Each row has a class, written as a number after it.
[ 20  48 -34  34 -65 -34 -12 -25   9 -67 -18  23   7  18  13 -22 -26 -12
 -33 -13  -6  59   8  24  -9  -7 -10  45 -38  17 -12  14   4 -25 -72 -80
  20 -19] -> 1
[ -4  20 -29   1  15 -23 -15 -69  46 -19 -52  -9  -1 -54   9 -11  18  23
  -7 -30   9  21   2  -9  -5  21   0 -30  -4  66 -25  18  17  -5  27  24
   6 -34] -> 1
[-23  11 -18  35 -46 -12 -66 -89  -2 -30 -21 -74   4 -36  40 -17  -9  26
 -33  -3 -26  19 -21   1 -33  12  17  33  14 -11  -2 -25  24 -43 -75 -18
  27 -48] -> 4
[ 20  28 -16  61 -34  11   0 -68  11 -51  11 -31  -4   5   4 -16 -33  42
 -14  -6  30  33  18  -4  -8  -1 -21  36 -41  44   5  17  36 -24 -22 -32
 -25 -14] -> 2
[ 10  38 -38  84 -45  12 -17 -19  18 -59 -22 -23   7  -7   2 -35 -27  23
 -17   2  17  49   9  41   5  10 -14  52 -28  33 -40  46  36 -37 -48 -39
   4 -18] -> 1
[-21  23 -29  -6  30 -29 -37 -60  43 -23 -56  -3  -1 -66  11 -12   7  26
 -12 -12  -4  18  -4 -18  -6  26  -4 -27   4  91 -37   2  14 -37  16  24
  19 -43] -> 6
[-12  26 -41  -3  18 -20 -20 -57  35 -19 -49  -6  -5 -42   0 -19   6  40
 -12 -36  20   7   9 -10  -5  26   0 -26  -1  79 -37  11  27 -40  25   1
  11 -37] -> 6
[-21 -17 -18 -19 -69 -23 -15   4  35 -45  -3 -48  12   6  54 -15 -35 -56
 -10 -32 -38  55  -3  47 -55 -17 -25  29 -13  41 -18   7  37 -46 -14   0
  19 -58] -> 4
[ 10 -45 -16  34 -59 -26 -45 -54  21 -48  -5 -45 -10 -36  39  28   4 -55
 -25  -3 -33  65 -12  35 -40 -15  -7  61  -9  19   4  12  26 -29 -37 -30
  19 -29] -> 7
[ 17  -9 -35  38 -53 -15 -47 -51  -6 -56  -5 -49 -24 -14  33  -3  -5  11
 -47 -45   8  39   9  22  -5   1   6  53  -4  23   5   3  47 -25  -9 -54
   8 -37] -> 3
[ -5  32 -34  16 -61 -37 -49 -56  -2 -51 -25 -36 -13 -19  43   3 -20  11
 -46 -30 -21  42 -12  42 -29   3   4  48   1  29  13 -14  23 -20 -33 -59
  21 -24] -> 3
[-13  19 -23   7  26 -17 -15 -62  44 -19 -47 -14  -4 -41   8  -2  15  59
  -4 -32   6  27  14  -2 -15  22  -2 -30  -1  90 -13  17  28 -19  21   8
   0 -31] -> 2
[-23  24 -39   2   2 -32 -23 -54  40 -21 -55 -18 -14 -42   5 -10  13  26
 -22 -34  18  25   2  -4  -9  25  -1 -24   0  75 -34   5  14 -32  27   4
  12 -28] -> 3
[ 47  73 -32  18 -58  -9  26 -28  29 -79 -32  17 -24   8   6   6  -7   7
 -41 -36  -2  35  21  18 -16  -7 -45  69 -25  -4   2  37  35  -2 -22 -35
   6 -12] -> 7
[-21  16 -21  -9  20 -17 -18 -62  38  -7 -44 -23  -4 -39  21  -8  16  46
 -19 -36   7  29  11 -12 -10  22  -2 -31   1  83 -20   6  23 -28  14  25
   1 -29] -> 2
[-21  25 -26 -13  22 -24 -16 -53  39 -22 -53  -1 -11 -32  12  -8  12  47
 -13 -30  11  36  12  -7 -16  21  -6 -30   4  85 -22  13  21 -26   5  20
  11 -30] -> 2
[-19  32 -32  -8   4 -28 -11 -58  31 -12 -42  -9   3 -23   7 -21   9  26
 -16 -43  13  22   5   2 -11  22  -1 -29  -8  63 -30  11  18 -19  20  22
   3 -29] -> 1
[-22  19 -27  -2  21 -19 -26 -83  35 -13 -50 -28  -4 -45  19  -6  13  60
 -15 -31  12  34   6  -8 -15  23   8 -27   0  80 -15  12  26 -24   7  24
   4 -32] -> 2
[-20  28 -38  10  24 -21 -33 -55  38 -23 -52  -5  -5 -55   0 -15   7  41
 -12 -19  13  15   2  -7  -5  28  -4 -22   0  78 -42  11  25 -41  11  15
  20 -30] -> 6
[-18  36 -33   5  10 -24  -8 -40  37  -9 -43  -7   4 -41   5 -11   7  28
  -7 -36   1  12   1 -13 -16  17  -8 -21  -7  76 -42  20  24 -15  17  21
  15 -43] -> 5
[-29  15 -20 -23  14 -23 -13 -77  38 -13 -46 -21   3 -36  25  -4  14  43
 -12 -31   3  39   3  -7 -19  22  -8 -41  -1  78 -22   7  24 -27  11  38
  12 -28] -> 2
[-23  23 -31   1  17 -30 -14 -46  48 -21 -55  -5  -3 -31   3 -11  13  24
  -2 -23  11  19   5   5   1  20   2 -27   9  90 -40  14  23 -28  11   2
  15 -33] -> 0
[ 28  12 -21 -15 -41 -25 -21 -73  20 -61 -35  27 -34   3  22  -5  -8   5
 -32 -27 -17  37  22 -14 -18   3 -28  49   5  39  20 -16  33   3 -47 -41
  30 -52] -> 2
[-13  15 -17  -2  14 -13 -16 -52  44  -3 -28 -27   3 -41  13 -12  16  43
 -13 -33  25   6   0  -7   0  31   0 -32  14  59 -24  11  29 -27  30   6
   1 -33] -> 4
[-22  13 -22   0  15 -28 -31 -67  41  -9 -47 -25  -4 -46  17  -6  19  29
 -16 -27   2  13  -1  -4  -5  21   3 -25  17  85 -30   6  28 -27  22  31
   2 -34] -> 0
[ -2  27  -6  -5  -5  13 -26 -60  26 -46 -16 -42   1 -26  30  12 -12  19
 -11   7 -28  41 -18  20   3   9 -46  44 -23  17 -23  -4  43  -9 -42  24
   8 -46] -> 7
[-18  38 -28   4  24 -20  -2 -63  46 -19 -48  -8   4 -36   3  -7  21  29
  -6 -35  -2  20   0 -12   0  33 -11 -19  -3  76 -35   8  25 -23  17  18
  15 -32] -> 7
[-16  45 -33   8  12 -33 -14 -64  45  -5 -48 -10  -4 -53   6  -7   8  34
 -16 -35   4   5  -1 -13 -15  25  -7 -19   1  84 -33  10  24 -11  17  12
   6 -39] -> 5
[-21  25 -28  -3  14 -31 -20 -57  44 -14 -54 -10  -6 -45  14 -11  11  16
 -11 -22  -4  20   2  -6  -1  20   2 -29  11  84 -36   6  22 -24   4  10
  17 -30] -> 0
[-22  33 -34   8   8 -38 -12 -64  33  -7 -39 -13   0 -45  10 -11   7  18
 -20 -35   0  23  -1 -24 -16  20  -8 -21  -5  81 -23  14  25 -13  16  30
  16 -42] -> 5
[-22  22 -35   4   5 -41 -21 -48  39 -27 -52  -6  -8 -33   6 -16  17  18
 -12 -30   7  23   4  -5  -1  18   6 -17   8  91 -33   8  17 -33  11  -2
  13 -35] -> 0
[-14  24 -32  -8  31 -21 -31 -68  47 -22 -53 -17  -3 -61  12  -5   7  34
  -7 -22   6  10   3  -2  -4  24  -4 -25  -2  76 -35   2  30 -23  13  18
  12 -38] -> 6
[-22  34 -33  10  12 -28 -27 -57  39  -9 -46 -22 -13 -52   5  -8  10  33
 -30 -35  11  24   3  -9  -9  27  -7 -28  -4  76 -26   0  19 -29  28   8
  10 -26] -> 3
[-23  31 -24 -11  14 -28 -17 -66  43 -12 -44 -21  -7 -49  12 -19  11  24
 -24 -34   2  15   5 -26  -4  31   3 -25  10  72 -19   7  21 -23  19   7
  16 -44] -> 4
[-32  18 -30 -14  -6 -37 -22 -51  37  -8 -46 -30   0 -35  23  -9   9  16
 -22 -44   0  25  -2  -1 -23  19  -5 -39  -4  67 -31 -10  12 -32  25  25
  10 -24] -> 3
[  27   10  -31   12  -45   -1  -33 -114  -19  -25   -8  -50   -7  -54
   35  -14    6   14  -55  -42   -6   -1   -1  -24   -8   16    7   39
   27   21   27  -19   39  -28   10  -51   28  -54] -> 6
[-17  29 -28  -6  23 -22 -18 -81  41 -18 -54 -13  -6 -35  18  -6  10  49
 -21 -37  10  34  11 -17 -13  21  -2 -29  -1  95 -15   9  22 -24   9  10
  11 -34] -> 2
[-24  30 -31   1  18 -28 -22 -62  44 -11 -50 -16   8 -37  11 -11  11  36
  -6 -22  15  21  -7   4  -7  20  -1 -27   9  98 -35  10  24 -28  17  24
   9 -33] -> 0
[-14  25 -28  -6   7 -28 -15 -71  45  -9 -45 -17   7 -43  17 -14   3  21
 -15 -29   0  34  -1  -3 -19  20  -7 -37  -8  69 -20  16  22 -17  20  39
   1 -38] -> 1
[-14  30 -35   2  16 -20 -10 -56  37  -4 -42 -10  -4 -53   2  -4  14  31
  -9 -35  14  11  -1 -17  -7  21 -10 -22  -6  75 -41  22  25  -8  24  18
  17 -38] -> 5
[  5  -6 -17 -33 -29   4 -23 -45 -22 -27  10 -36  27   3  68   3 -17 -46
 -29 -36 -18  51  -9   1 -10 -22 -12  32 -20  38 -33  21  30  17 -31  18
  58 -47] -> 5
[ -9  28 -27  -7  20 -33  -4 -80  44 -19 -47   1  -2 -39  13  -2  24  25
 -13 -35  -1  26   0 -21   4  36  -4 -29   4  64 -26   2  25 -19   6   8
  17 -31] -> 7
[ 26  10 -41  49 -48  19 -34 -15 -11 -16  -5 -61 -28 -21   2 -10  -7  47
 -31 -26  25  20  12  69 -13   3  -2  60  -3  -1  15  29  47 -16 -20 -64
 -31 -12] -> 1
[-13  34 -33   7  18 -30 -18 -57  40 -15 -48  -3  -5 -47   9  -3   7  37
 -12 -25  13  21  -4 -15  -7  21  -7 -22  -2  84 -35  24  23  -8  10  20
  11 -39] -> 5
[-12  36 -29  -2  14 -33  -2 -80  39 -21 -54  -7  -1 -39   9  -8  26  22
 -21 -38  -6  23   3 -23  -1  34  -1 -17   6  71 -26   8  21 -25  11   8
  15 -36] -> 7
[  5  51 -29   5 -43 -14 -40 -47  11 -53 -26 -21 -15 -34  28   5 -12  -2
 -45 -25 -11  35 -13  50 -33  -6 -16  63  -1  35  -6   9  23  -8 -10 -26
  23 -32] -> 1
[-20  25 -20 -15  16 -28 -14 -59  53 -19 -50 -31  -8 -51  17  -8   8  17
 -16 -26   2  21   6 -11  -8  25  -3 -31   8  73 -20  12  19 -18  13   4
   7 -42] -> 4
[-13  19 -25  -7  31 -17 -15 -61  43 -15 -51  -6 -14 -35   7  -2  10  48
 -14 -31   6  36  20  -7  -9  21  -5 -27  -2  89 -10  18  28 -15  10   4
   7 -34] -> 2
[ 28  13 -13  -9 -36 -13 -30 -61 -16 -27  39  -9  18   0  49 -22 -18  24
 -32 -55   1  -7  -1  12 -24  15 -17  22  19  25   7 -42  68 -21  14  -3
  11 -53] -> 6
[-15  35 -29   5  19 -17   0 -58  36 -18 -44  -9   1 -34   2  -7  28  31
 -16 -38   7  21   0 -18   4  33  -7 -17   3  66 -36  14  22 -34  24  13
  15 -31] -> 7
[-30  33 -38  -4  -1 -33 -20 -46  25 -12 -50 -17 -10 -32   0 -15  11  29
 -29 -35  15  27   6   0  -9  28  -1 -25  -3  75 -34   8  11 -33  19   2
  12 -20] -> 3
[-19  28 -33  19   6 -29  -8 -62  47 -28 -48  -8   4 -39   4  -9  25  16
 -15 -33  -3  35  -1  -9  -3  30  -6  -1  -5  74 -35  18  26 -38  17  18
  18 -34] -> 7
[-21  19 -31   3   5 -35 -19 -47  36 -18 -46 -10   4 -27  15 -18  10  30
  -5 -30   9  21  -1   0  -9  18   4 -32  11  91 -35  13  20 -32  16  22
   6 -26] -> 0
[ -4 -10 -12   6 -69  -6  -2 -28  -9 -22  13 -14  19  11  45 -32  -1  -9
 -35 -44 -36  48   8 -14 -23   5 -22  14   0   8   3 -19  34 -57 -24  -9
  41 -41] -> 2
[ -8  45 -37   5 -32 -19 -33 -61  -6 -57 -55 -16  -5  -4  28 -12  -5 -12
 -56 -22 -24  63   3   8   0  -1   4  48  -9  33  -3  24   3 -11 -58 -38
  51 -36] -> 1
[-18  19 -26 -18  11 -25 -14 -56  52 -13 -48 -17 -11 -42  12 -10  14  24
 -19 -34  14  20   5  -9   3  27  -2 -19   5  66 -23  17  25 -16  19   3
  11 -34] -> 4
[ 22  40 -33  48 -66  -8 -42 -40 -18 -42 -13 -38 -12 -11  28  -9  -3  40
 -55 -33   8  21   2  40 -14  12  -9  51  14   8   7 -15  28 -22 -45 -85
  14  -4] -> 3
[-12  31 -33  14   9 -23 -23 -74  45  -8 -44 -19   1 -50  12 -16   8  43
 -16 -38  13  16   0   4 -11  24   8 -24  -8  61 -31  20  29 -16  29  32
  -7 -26] -> 1
[-22  31 -32   0   4 -39 -23 -76  34 -14 -48 -25 -10 -55  11  -9  13  27
 -30 -37   5  23   3 -13 -11  30   1 -31   1  78 -23  -2  17 -23  32   9
   9 -29] -> 3
[-18  17 -18 -12   4 -40 -17 -76  56 -13 -46 -24  -1 -48  23 -11  14  19
 -24 -30   1  20  -3 -20  -9  30  -2 -28  16  73  -5   0  19 -26  20   4
   6 -47] -> 4
[ -8  16 -21  11 -50 -40 -24  -6 -12 -54 -21  -3  21  22  40 -22 -27 -22
 -10   4 -27  55 -13  22 -26  -4  -4   7  24  73   3 -13 -10 -45 -71 -73
  37 -39] -> 0
[  9  16 -40  -6 -47 -13 -35 -96  -8 -26 -39 -42 -16 -44  41  -6 -16   6
 -46 -28 -11   9  -5   9 -26   7  17  48  26  33  23  10  31 -16  -1 -30
  24 -35] -> 6
[-20  18 -24   1  14 -12  -3 -48  34  -9 -35 -11   7 -30   7 -12  26  17
 -13 -38  -2  24   0 -21   0  30 -12 -23  -2  69 -46  13  22 -40  24  28
  18 -30] -> 7
[-19  16 -34 -12  16 -28 -22 -58  46 -20 -53 -14   1 -45  14  -9  10  17
 -13 -30   8  17   1 -10 -12  19  -5 -33   2  72 -32   0  19 -43  16  15
  20 -39] -> 6
[ 58  29 -39  -8 -72 -34 -18 -81 -13 -69 -21  -1 -32 -33  28 -20   3   3
 -57 -54 -13   4  22 -21 -13   0 -11  68   1   9  23  -7  35   5  -5 -42
  11 -36] -> 6
[ 12 -12 -16   9 -31  17 -27 -66  -1 -39 -13 -45 -25  -4  40  10 -11  27
 -24 -37 -13  21  19  20 -11  -7  10  46   3  -3  21  11  54  -2 -23 -34
  11 -35] -> 2
[-30  13 -18  -6  12 -30 -29 -72  47  -5 -41 -35  -7 -54  19  -3  12  23
 -22 -25   2  21  -4  -8 -10  26   5 -23  11  69 -11  12  22 -20  20  18
  10 -32] -> 4
